Each row of numbers stands for one object and depends on some of the facts below. Use the named rows to name the rest.

Some facts about the objects:
BB Ω:304
E Ω:304 Π:AV
BP Ω:945
I Ω:304
B Ω:575
BC Ω:159 Π:M
BY Ω:304 Π:AD,AA
BG Ω:159 Π:J
AL Ω:304
R Ω:575
N Ω:78 Π:AV
AV Ω:159 Π:E,F
BD Ω:945 Π:H
AY Ω:72 Π:J,BG
K Ω:575
AE Ω:304 Π:AC
Y Ω:799 Π:AL,BW,BU
BQ Ω:575
Q Ω:799 Π:T
AO Ω:575 Π:U
AQ Ω:575
BZ Ω:78
AR Ω:159
F Ω:159
AZ Ω:945 Π:I
AB Ω:799 Π:BV
AX Ω:945
O Ω:575 Π:AV
P Ω:304
H Ω:159 Π:BD
U Ω:72 Π:AO
BN Ω:159 Π:D
T Ω:945 Π:AW
AI Ω:78 Π:BP
AJ Ω:799 Π:BZ
BI Ω:78
BW Ω:159
AF Ω:159 Π:BN
BU Ω:304 Π:Y
BO Ω:799 Π:Y,BS
AS Ω:159
Z Ω:78 Π:AE
BE Ω:799 Π:BF,CA
S Ω:72 Π:AP
BM Ω:799 Π:BX
D Ω:159 Π:AW
AD Ω:304
C Ω:575 Π:BQ,BE
AA Ω:945
BH Ω:159 Π:AF
BF Ω:72
AK Ω:304
M Ω:72
AM Ω:159
CA Ω:72
AP Ω:304
J Ω:72
BV Ω:304 Π:AS,X
AG Ω:72
BS Ω:304 Π:BU
V Ω:159
AC Ω:575
BA Ω:159 Π:AI
BR Ω:945 Π:BB,AQ
BT Ω:304 Π:K
BL Ω:159 Π:W
A Ω:78 Π:AM,BW
G Ω:799 Π:BK
L Ω:575 Π:V
AT Ω:304 Π:R
AW Ω:159 Π:BN
X Ω:78
BX Ω:575
AU Ω:799
W Ω:78 Π:Z
BK Ω:799
AN Ω:72 Π:AK

Some rows with their names:
[  4   7  13  12  -1  15   4   9 -35  -4 -11 -22  16   2  20  10  17   0
  -9  13  19   6   5  -8  14   5  13  25  -9  -5  -1] : BA
[  4   7  18   9 -15  25  15   2 -29  -8  -5 -15  22 -21  24   3  21  -6
  14  10  14  17  20  11  30   4   2  13   6   6  -5] : E
[ -2   3  13  12  -1   7  17   5 -32   7 -13 -19  20 -11  24   6  15  10
   6  15  12  12  10  -5  14  10   6   6  -3 -12  -9] : G
[ 18   6  16  13  -9   6  17  -4 -39 -10   3 -27  10 -16  22  17  23   3
  11   6   3  11   9  -1   6   4  -5  15   1  -2  -1] : BZ
[  6   2  16   5 -12  20  20   8 -34  -7  -1 -14  27 -22  17  10  22 -11
  17  10   9  21  13  12  31  -3  -3  10   3   6  -3] : O
[  8   6  11   4 -10  14   7   1 -32 -10   7 -29   5 -19  24  22  12   8
 -26  12  18  10  18  15  10   2  -3   2   3  23 -22] : AL
[  9   2  17   8  -5   3  20  -6 -42  -2   7 -29  15  -9  25  22  19  -4
  15   6   2  18  11   9   7   0   2  10  -3  -5   0] : BD
[ 11  -2  11   9  -7   8  19   4 -36  -6   4 -23  16 -11  15  18  20   6
   6   5   9  17   7   3  16   0  -2  14  -1   4 -10] : B
[ 10   8  20   8 -11  19  19   5 -38 -11  -2 -17  24 -24  22  10  24 -18
  20  15   6  16  15   9  20   1  -4   8   1  -1   9] : N
[ 10   6  12   2  -1   6  14  12 -42 -10   6 -28  12 -18  19  30  15 -10
 -19  20  12  11   8   9   1  -3  -5  -4  -7   8  -3] : A
[ 30  -1  11   7  -3   9  19  -4 -35 -13   6 -20  10 -13   7  29  26   6
  30  10  22  20  26  14   1  21  -1  10   9  -2   6] : X
[ 16  -1  21  24 -12  -1  14   6 -30  -2  -2 -19  -3   4  16 -12  24  -7
  -8   8  29  15   4  -8  17   7   5   4  -7  -8  -2] : AW
[  5   6  21  11  -1   5  14   7 -36   3 -12 -21  19  -6  28  11  16  -3
   6  14  10   9   7  -4   5  10   5  12  -7 -10   0] : S
[  5   3  16  12  -6   8  17   1 -35   1  -3 -24  16  -9  23  12  18   5
   8   8  11  16  11   3  11   7   4  12  -2  -1  -8] : AH
[ 11   1  11  22  -9   8  15  28 -26 -13  15 -31  20 -17  21  21  13  15
  26  -4  12  21   3  -2  10  -7  -9  15  15 -12 -15] : BQ
[ 12  10  14   6 -10  18  -2   2 -29 -14   3 -29   0 -17  27  19  12   8
 -34  10  25   3  18  10   8   7  -1   8   5  27 -19] : BW
[  5   6  11   2  -6  13   8   7 -33  -8   4 -28   8 -15  22  24  11   4
 -27  14  20  11  15  13  10   1   0   0  -2  20 -19] : BS
[ 15   0  11  10 -11   9  16  -7 -36  -5   2 -28  12 -13  18  15  21  13
   7   3   2  14   5   1  17   0  -4  21   1   6 -14] : AQ
[ 16  -2  21  24 -12   0  14   7 -30  -2  -2 -19  -3   4  16 -13  25  -8
  -8   8  28  15   3  -8  17   7   5   5  -7  -7  -2] : BN

Name these rows:
No name comes twice in this set of rows, the named rows included.
[  6   3  13  12  -7  12  14   5 -33  -5  -2 -23  14  -7  20  12  18   6
   2   7  15  14  12   1  15   5   5  16  -2   0  -9] | P
[  7   8  13  13  -4  16   3   4 -33  -5  -9 -23  13   0  22   8  18   5
  -8  10  17   5   6  -7  13   7  11  26  -5  -2  -4] | BG
[ -3   5  14  24  -2   7  13  34 -22  -1   0 -25  26 -17  29   9   7  18
  26   7  17  18   5 -10   7   3  -1   5  13 -29 -14] | BE
[  4   0   9  18  -1   6  16  42 -30 -10  11 -28  30 -11  16  24  10   4
  23   3  16  23  -3  -3   9 -11  -3  11   6 -21  -8] | C
[ -4   4  11   2   1   8  11  12 -33   3  -6 -23  15 -19  26  18   8   5
 -25  25  18  11  13   8   9   5   1 -12  -5   8 -18] | BO
[  7   6  11   3  -8  13   7   3 -32  -9   6 -29   6 -18  23  24  11   6
 -27  13  19  10  16  15  10   1  -2   0   1  23 -21] | BU
[ 10  -3   9   6   4   8  18   5 -28   3 -10 -11  21  -8  10  18  19  13
  24  19  30  21  26   8   9  27  10   1   4 -11  -2] | AB
[  6   3  15   6  -1   2  18  -2 -45   1   3 -30  19  -4  23  22  18  -8
  12  10   0  17   5   6   7  -3   6  12 -10 -10   4] | BR
[-14   2  19  15 -10   5  28   9 -42 -11   0  -8  15  -9  25  18  19  13
  -5 -16  16  11  30  -7   9  15   8  21  -1  16  -8] | AE
[  9   7  16  15  -8  16   5   2 -31  -9  -6 -22   9  -5  23   8  19   8
  -5   5  20   6  12  -4  13  10   7  25   1   2  -6] | V
[ 16  -6  22  17  -9 -12  27  -3 -42   3  11 -27   3  -1  19   2  24 -17
  13   7  10  25   3   6  10  -3  -2  -9  -9 -12   5] | T
[ 22   1  11   9  -3  18   5   2 -27 -12  -3 -15   9  -2   9  20  23  11
  12   9  38  15  28  10   9  27  11  20   8   3   0] | AS
[  8  12  22  12 -17  30   5   1 -26 -11  -7 -14  15 -20  27  -1  21  -4
   8   7  20  10  22   7  28   9   3  20   9  10  -3] | F
[  4   6  14  12  -2  15   6  12 -34  -6  -9 -20  16   1  20  11  17  -1
  -8  11  22   8   8  -5  13   7  12  22  -7  -4  -1] | BC

Now the same objects, written a new way:
Some objects and their rows:
[ 3 -3  0  1  3  4  5 -1  4 -4 -1 -4  0  6  1 -7 -1  4 -8  4 -2  1  4 -1
  6 -4 -4  5 -3 -1 -7  2  6 -4 10  2  7 -2 -4 -2 -3  2] : BD
[ -9 -13 -12  -2   5   2   8  -2  -2 -26  -2  -4  15  -1 -10   6   3   6
  -5   3  12   1   5   6  15   5 -12   7  -2  -5  -3  -6  -2  -9   9  10
 -11  -3  -4  -6   5   3] : M
[  4 -14   0   9 -10   2   0  10  12 -26   4  -7 -10   2  -9   7   6   9
  -8  20   7 -21   6 -12  15  -1 -12   9  -6  -7   2  -2   5 -10  21  -3
  -3   1 -14  -8 -18   5] : AY
[ 12  13   0   5  11  -9 -18 -12  -8  40  -3  -8  -1 -31   9  -8 -10   5
  14 -13  -7   4   9  10  13 -14 -11   8  -2 -10   4   2   7   9 -37  -9
 -23   6  21   9  31  -7] : F
[ 15  12  11  12   7 -10 -21  12   4  30   2  -7  -2 -31  -7   1  -5   0
  18 -11   4 -37  10  -2  15 -12  -2   9  -6 -12   8   3   0  -6 -33 -10
 -25  10  18   1  10   1] : O
[ 12  -7 -21   4  13   4   0  -5  18  12  -4   5  -8  11  -6 -13  -7  -8
   8  17   3  16 -13   5 -27  -4  33 -13   7 -13   2   5 -28 -10   9   6
 -20   6  -1 -15  -7  11] : BE
[ -3 -17 -23  -4  12   4   5  -8   7 -22  -6  -1   8  -1 -13 -13  -3  -5
   3  17  10  24 -11  10  -1   5  32  -1   8 -14   0  -3 -34 -10  14  12
 -19  -3   7 -15  16  10] : CA
[ 11  -9 -17   6  11  -1 -13   2  18  17   0   5 -16   9  -5 -13  -7  -9
   9  19   8  11 -14  -2 -24  -3  34 -13   8 -14   8   4 -26  -9  17   1
 -19   9  -1 -15 -15  11] : C
[  0 -11 -23  -4  10   1   0  -7  14  10  -5   9   4  15  -6 -13 -10  -9
   8   0  10  23 -13  11 -22   2  32 -12   9 -14   4   1 -29  -9  -8  10
 -18   2   1 -15  16  10] : BQ
[  9  14  10   8  -4   1  14 -16 -16  32   2  -3 -17 -29  15  15   6   0
 -10 -15 -32 -17  -9  -3 -22  11  34   2   6  15  12  -4  13  15 -24  -9
  10  -2 -14  13   1  11] : AF
[-17  -4   7  -5   5  -6   9  -1  -8 -22  -7  -2  14   9 -12  -5   5   7
  -6  -3  -9   9   8   5  10   1  -2   8   0  -4  -7   6  -3  -8   7   7
  11  -3  -6  -8  13  -3] : AP
[ 10  11  15   8  -4  11  -8  20   3 -29   4  -1   5 -12   4 -11   6  -7
  17  11   6 -13 -10   2 -14  -9 -32 -19   4   4  13  -6  -8  13  16 -11
  10  -2  21  10 -19   2] : BO
[  2  -1 -16  -1   5   2   9  -6  10  -4  -2   7  13  14  -2   1  -6  -2
  -1  -5   5  -1   2   7  -2  -2 -14  -5  -5   1  -5   0   6  -2 -20   5
 -10  -2 -11   4   6   1] : BK
[ 2  0  1  0  2  3  4 -1  3 -5 -1 -3  1  2  1 -7  0  3 -7  5 -4  3  3 -2
  6 -4  0  4 -2 -1 -7  1  4 -4  8  2  2 -2  1 -4 -2  4] : AX
[  4   1  -7   1   2   5  -7 -12  13  29   4  -3 -19  12  15  -5  -6   3
  -9   2  -7   6  -2   0  -4  -8  -8   1  -2   2   1   3  13   2  12 -11
  22   7 -16   5  -6  -2] : BA
[ 15   8  18  13   8 -10 -24  17   6  35   7  -8 -14 -30  -3   8 -10  -4
   9 -12  13 -27  12 -13  16 -13   1   9  -7 -10  10   1   4  -3 -25   2
 -26   6  22  -2  10   8] : N
[-16  -3   7  -6   4  -5   9  -1  -8 -24  -6  -2  15   9 -12  -5   5   8
  -5  -3  -9  10   9   4  10   0   1   7  -1  -5  -7   5  -3  -8   8   6
  12  -3  -7  -8  13  -3] : AK
[-14 -11  22  -9 -26 -11  -6  -7 -24  31  -2 -10  20   4 -17  -3  13   7
  11  31  19 -12   7 -10 -18   0  26   4   2  -2 -16   4  11  -3   9   5
  -3  -2  19 -10 -18 -11] : BV
[ 11   0 -10   6  -6   1   4   2  13  -2   3   2  -4  10  -1  -2  -1   0
   0   7   5 -15   2  -6  -3  -4  -5  -3  -5  -2  -2   2   9  -4   5  -6
  -9   4 -13  -1 -16   2] : BM

Name these rows:
No name comes twice in this set of rows, the named rows included.
[  7  -4  -2   5  -5  -4  -3   5  11   2   4   3  -7  11  -2   4  -3  -5
   0   1   9 -16   0  -3   0   0   1  -2  -3  -5   4   1   9  -7   8  -7
  -6   6 -12   0 -15   3] | L
[-12  -9 -18  -4   7  -1   8  -4  11  -9  -1   8  14  17  -1   8  -8  -4
  -7 -10   8   3   3  10   6   3 -20  -1  -3  -1  -1  -2   9  -6 -18   5
   0  -1 -18   7  13   0] | AQ
[ -7  -5  13   3  -9  -5   3   8   8 -25  -3  -5  -5   9 -11  -4   8  11
 -10  10 -14  -8   9 -10  12  -4  -3   9  -5  -7  -3   8   6 -10  19  -7
  19   2 -16  -8 -13  -2] | BY
[ 11  12  21   8   9 -12 -15  10 -13  -2  -7 -10  11 -33 -16  -8   5  14
  15 -12 -18 -16  12  -1  16 -14  -1  10  -4 -13   3   9 -13  -9 -26  -4
 -24   4  22  -7  27  -4] | E
[ -4  -8   3   2   4   3 -16  11   7  17   7   1 -11   9   4  10  -9  -8
 -10 -10  17   3   8  -7   6   5   3   0  -4   2   5  -3   8  -1  10  10
 -10  -2  13  -1  -6  10] | BI
[-13 -11  -5  -2   8   4 -11   7   8  15   6   4  -3  14   3  13 -11  -9
 -10 -11  17  12   9   1   8   7  -6   0  -3   5   3  -3   9  -1  -1  11
  -8  -3  11   1   7   7] | BZ
[  8  -2   5   3  -2   3   1   3   9  -4   2  -4 -10   2   0  -6   2   5
  -8  12  -5  -6   4  -8   5  -6  -2   6  -4  -2  -7   2   8  -5  16  -5
   6   0  -4  -4 -14   3] | AZ
[-14 -17 -17  -3   8   4  11  -3   3 -28  -3  -4  16   9 -10  10  -1   7
  -9  -3  10   5   6   9  16   5 -25   8  -5  -5  -4  -5   2  -8   7   9
  -4  -4 -13  -4  13   2] | J
[ -6   3 -14  -7   9   4   1 -13   2  31   0   0  -6  11  16  -6  -8   0
  -7  -8  -1  19  -3  11  -5  -4  -7  -2   2   4  -2   0  12   8 -16  -5
  18   0  -7   7  21  -4] | V
[ 15  11   9  12 -19   0  16 -11  -5   2   4   0  -7 -27   1  19   9  -2
  -5 -13 -27 -46  -4 -14 -21  11  34   1  -1  11  11  -3   8   4 -11  -6
 -16  -1 -17   8 -18  11] | Q
[-10 -14  -2   3   3   5 -15  11  16  10   7   2 -13  14   4  12 -10  -7
 -13 -10  14   1   9  -7  10   4 -14   2  -6   3   4  -2  13  -5  12   9
  -1  -1   0   0  -6   8] | AI
[ -1   4  21   6   2  12 -23  21  -1 -28   9  -2 -12 -10   9  -7  -2 -10
   3  -3  17  -3   1  -8   0  -3 -28 -18   4   6  13  -7  -2  12  19  -6
  11  -4  23   6 -20   9] | A

The same objects again, as new rows of numbers:
Known rows:
[-3  1  5  2  1  0 -2 -5  4 19  0  3  0] : BV
[ -1  -1  -2  -8  -1  -5 -10  -6  -1   2  12  12   2] : V
[  3   2   7   2  -1   1  -9  -3  10  -1  -5 -24   5] : AE
[ 1  1  3  7  1 -3 10 -8  2 10 -1 16  0] : AB
[  1   4  11   1   4   2   0   4   5  11   1 -14   3] : AL
[  2   4 -10   0  -7   3  -9   6  -1  -3   9  -1  -4] : M
[ 6  1 -8  0 -8  4 -1 -5  0 -5 -4 20 -1] : AN
[  3   1   6   4   7   4 -10   7   9 -11   1 -15   4] : AC
[ 0  1 -3  2 -1  1 10 -7 -1  2  2 -4  3] : AR
[ -3   5  -8  -2   2  -4 -15   0  14  -4   7  11  -3] : R
[ 4  3  3 -3 -6  2 -6  3 -2  5  5 -5  2] : AK
[ -9  -2   7   4  -1   3  -9   1   4  14   9 -22  -3] : AD
[ 7  0 -2  8  1  6 15  0 -4  6 -5 21  0] : O
[ 3  1  1  2 -2 -1  4 -5 -1  6  1 -2  3] : AX
[  7   0  -2   4  -3   3   9 -12   7  -8  -5 -10   6] : BL
[ 0  2 -6  2  3  0 11 -8  1  4  2  2  2] : BG
[  2   1  -9   5  -5   3  15 -12   0   1  -5  10   2] : BH
[-1  1 -1  4  0  4 -5  0  4  3  0  8  2] : BI
[ 7  1 -3  8 -3  1  7 -6  1 -3 -4  5  3] : BM

Which object is each row?
No name comes twice in this set of rows, the named rows included.
[  3  -5  10  -2  -3   0 -19   4 -11  14   5   0   1] | AP
[  6  -6   1   1  -3   6  -3  -8 -10   5  -5  23   1] | S
[  1   7 -11  -1 -11  -4  -2 -13  14   1  -3  16   0] | AT
[ 1  0  3  4  5  3 -8  4  5 -5  2 -7  1] | BX

